Below is a small trained network, with its code and all its weights. Each question gives an input and a class and asks what happens when units are switched off, that is, made to give their printed mean instead of their output.

import numpy as np


def w(rows, s, z=0):
    codes = np.array(rows[::2]) - 128.0
    scale = np.full(codes.shape[1], s)
    scale[-1] = z or s
    return codes * scale


def f(y):
    return np.maximum(y, 0)


def log_softmax(a):
    a = a - a.max(-1, keepdims=True)
    return a - np.log(np.exp(a).sum(-1, keepdims=True))


def net(x, mask):
    res = np.array(x, float).reshape(1, 2) / 4 @ E
    y = f(res @ A[0][:, :-1].T + A[0][:, -1])
    res = res + np.where(mask, y, B[0][:, -1]) @ B[0][:, :-1]
    return log_softmax(res[-1] @ U[:, :-1].T + U[:, -1])


A, B = {}, {}
E = w([
[161,132,207,101,169,159,110,168,38,246,182,232],'x0',
[253,129,61,254,238,122,167,68,125,116,164,108],'x1',
],0.0068)
A[0] = w([
[99,133,141,104,107,130,124,140,132,146,128,134,90],'n0',
[133,129,144,127,132,128,129,145,109,156,144,146,98],'n1',
[138,133,150,129,149,134,125,127,106,186,144,173,111],'n2',
[142,122,118,137,152,122,138,127,132,126,134,127,239],'n3',
[144,117,150,113,152,124,127,127,100,188,137,192,155],'n4',
[176,124,146,179,143,118,118,115,123,120,136,112,123],'n5',
[175,138,116,169,140,122,138,121,142,106,130,110,83],'n6',
[131,126,126,121,133,137,119,114,127,140,125,142,254],'n7',
[141,123,129,118,136,128,125,125,116,162,135,160,98],'n8',
[58,139,158,59,68,130,134,131,135,132,128,145,83],'n9',
[138,123,141,119,142,134,129,137,97,166,127,165,96],'n10',
[210,145,125,186,198,143,132,115,129,140,157,121,82],'n11',
[168,140,99,179,161,139,125,124,112,135,144,123,123],'n12',
[103,121,105,156,109,119,130,104,189,11,109,35,129],'n13',
[115,121,129,131,141,132,119,122,122,129,123,122,121],'n14',
[167,130,139,121,155,125,127,131,84,210,143,218,97],'n15',
[132,127,137,133,142,131,126,126,120,159,147,166,135],'n16',
[59,136,130,77,91,139,112,140,115,141,137,134,112],'n17',
[150,103,123,152,143,117,128,115,111,122,130,130,80],'n18',
[128,133,130,133,129,129,127,137,115,142,132,122,254],'n19',
[153,128,125,130,146,125,133,115,127,119,134,136,136],'n20',
],0.011,0.0069)
B[0] = w([
[117,102,102,134,164,112,117,107,125,132,84,137,168],'n0',
[117,128,99,117,135,131,123,118,134,127,125,82,162],'n1',
[108,132,88,123,119,141,92,140,134,99,135,62,198],'n2',
[166,161,223,154,79,125,93,192,79,112,164,212,208],'n3',
[125,156,108,147,105,147,82,154,133,102,137,62,228],'n4',
[102,99,123,112,146,118,99,126,123,152,95,156,182],'n5',
[74,88,96,93,157,119,110,112,134,150,75,127,174],'n6',
[176,165,245,170,55,137,82,208,64,101,175,225,223],'n7',
[115,129,105,129,136,135,111,109,133,134,132,85,160],'n8',
[81,64,95,124,192,121,51,137,78,154,48,178,233],'n9',
[95,132,95,109,129,136,117,126,139,115,124,70,177],'n10',
[59,57,82,92,165,110,87,114,108,146,34,165,224],'n11',
[96,102,121,100,151,114,98,130,112,142,73,171,197],'n12',
[93,167,96,142,114,185,7,191,68,114,161,12,254],'n13',
[138,133,126,137,146,120,136,117,114,122,132,132,128],'n14',
[88,151,70,136,141,154,87,127,121,117,139,18,235],'n15',
[124,134,125,127,120,146,107,147,121,123,132,83,178],'n16',
[108,83,98,125,164,107,92,124,100,133,74,179,219],'n17',
[111,103,103,104,153,123,126,113,130,136,99,128,149],'n18',
[175,161,244,171,51,135,84,204,60,93,174,222,223],'n19',
[104,108,125,127,117,124,106,142,120,123,113,151,158],'n20',
],0.014,0.0094)
U = w([
[120,175,91,135,117,169,99,143,126,108,154,6,107],'0',
[111,37,113,104,173,90,108,125,116,155,57,207,90],'1',
[172,175,230,158,80,122,123,154,112,112,182,201,252],'2',
[141,131,126,124,141,119,141,124,158,141,137,121,99],'3',
[135,128,125,124,135,120,146,119,151,132,140,123,101],'4',
[141,137,134,122,131,118,134,109,153,129,137,118,101],'5',
[137,132,128,127,134,108,142,120,151,139,136,120,100],'6',
[148,124,130,120,129,117,138,113,153,135,134,125,100],'7',
],0.012,0.0038)

Each question gives the input, the list of numbers given to net, and the class t.
The units are the neurons (one row each of A and B). Each row of codes is followed by its name. A weight is (code - 128) times the scale printed after its matrix; where a second scale follows, it is the last column's (A, B and U).
mask holds one flag per neuron, in row order. A switched-off neuron (its flag False) gives its mean, the last column of its row in B, instead of its output. The means were averaged over made-up inputs and are rounded, as every weight is.
A unit's drop is (log p(t) with every unit on - log p(t) with that unit switched off) / (log p(t) with every unit on - log p(t) with every unit switched off).
The circuit of an input: a set's keep is (log p(t) with only the set's units on - log p(t) with every unit switched off) / (log p(t) with every unit on - log p(t) with every unit switched off). Starting from the 12 units with the biggest drops (on a tie, the unit counted first), units are removed one at a time, each time the one whose removal leaves the highest keep (on an exact tie, the one counted first), for as long as the keep stays at least 0.8.
circuit, biggest first: the units of the circuit, biggest drop first
most important unit: the unit with the biggest drop
top k neurons: the k neurons with the biggest drops, biggest first
drop when u is switched off: that unit's drop, to one decimal
input [-3,-1], class 2: most important unit -> n15
input [-2,3], class 2: circuit, biggest first -> (n9, n15)
input [-4,-5], class 1: top 3 neurons -> (n9, n15, n4)
input [-5,-6], class 1: top 4 neurons -> (n9, n15, n17, n4)
input [-7,8], class 1: top 2 neurons -> (n11, n12)
input [-6,-7], class 1: top 4 neurons -> (n9, n17, n15, n4)
input [2,3], class 2: top 2 neurons -> (n9, n17)
input [-3,-3], class 2: top 2 neurons -> (n15, n11)
input [4,0], class 0: top 3 neurons -> (n15, n4, n2)
input [5,-1], class 0: drop when n15 is switched off -> 0.1
input [4,-3], class 0: drop when n15 is switched off -> 0.3
input [4,3], class 0: drop when n4 is switched off -> 0.2
input [0,5], class 1: drop when n11 is switched off -> 0.4
input [-1,5], class 1: circuit, biggest first -> (n11)
input [5,5], class 0: top 4 neurons -> (n15, n9, n4, n17)
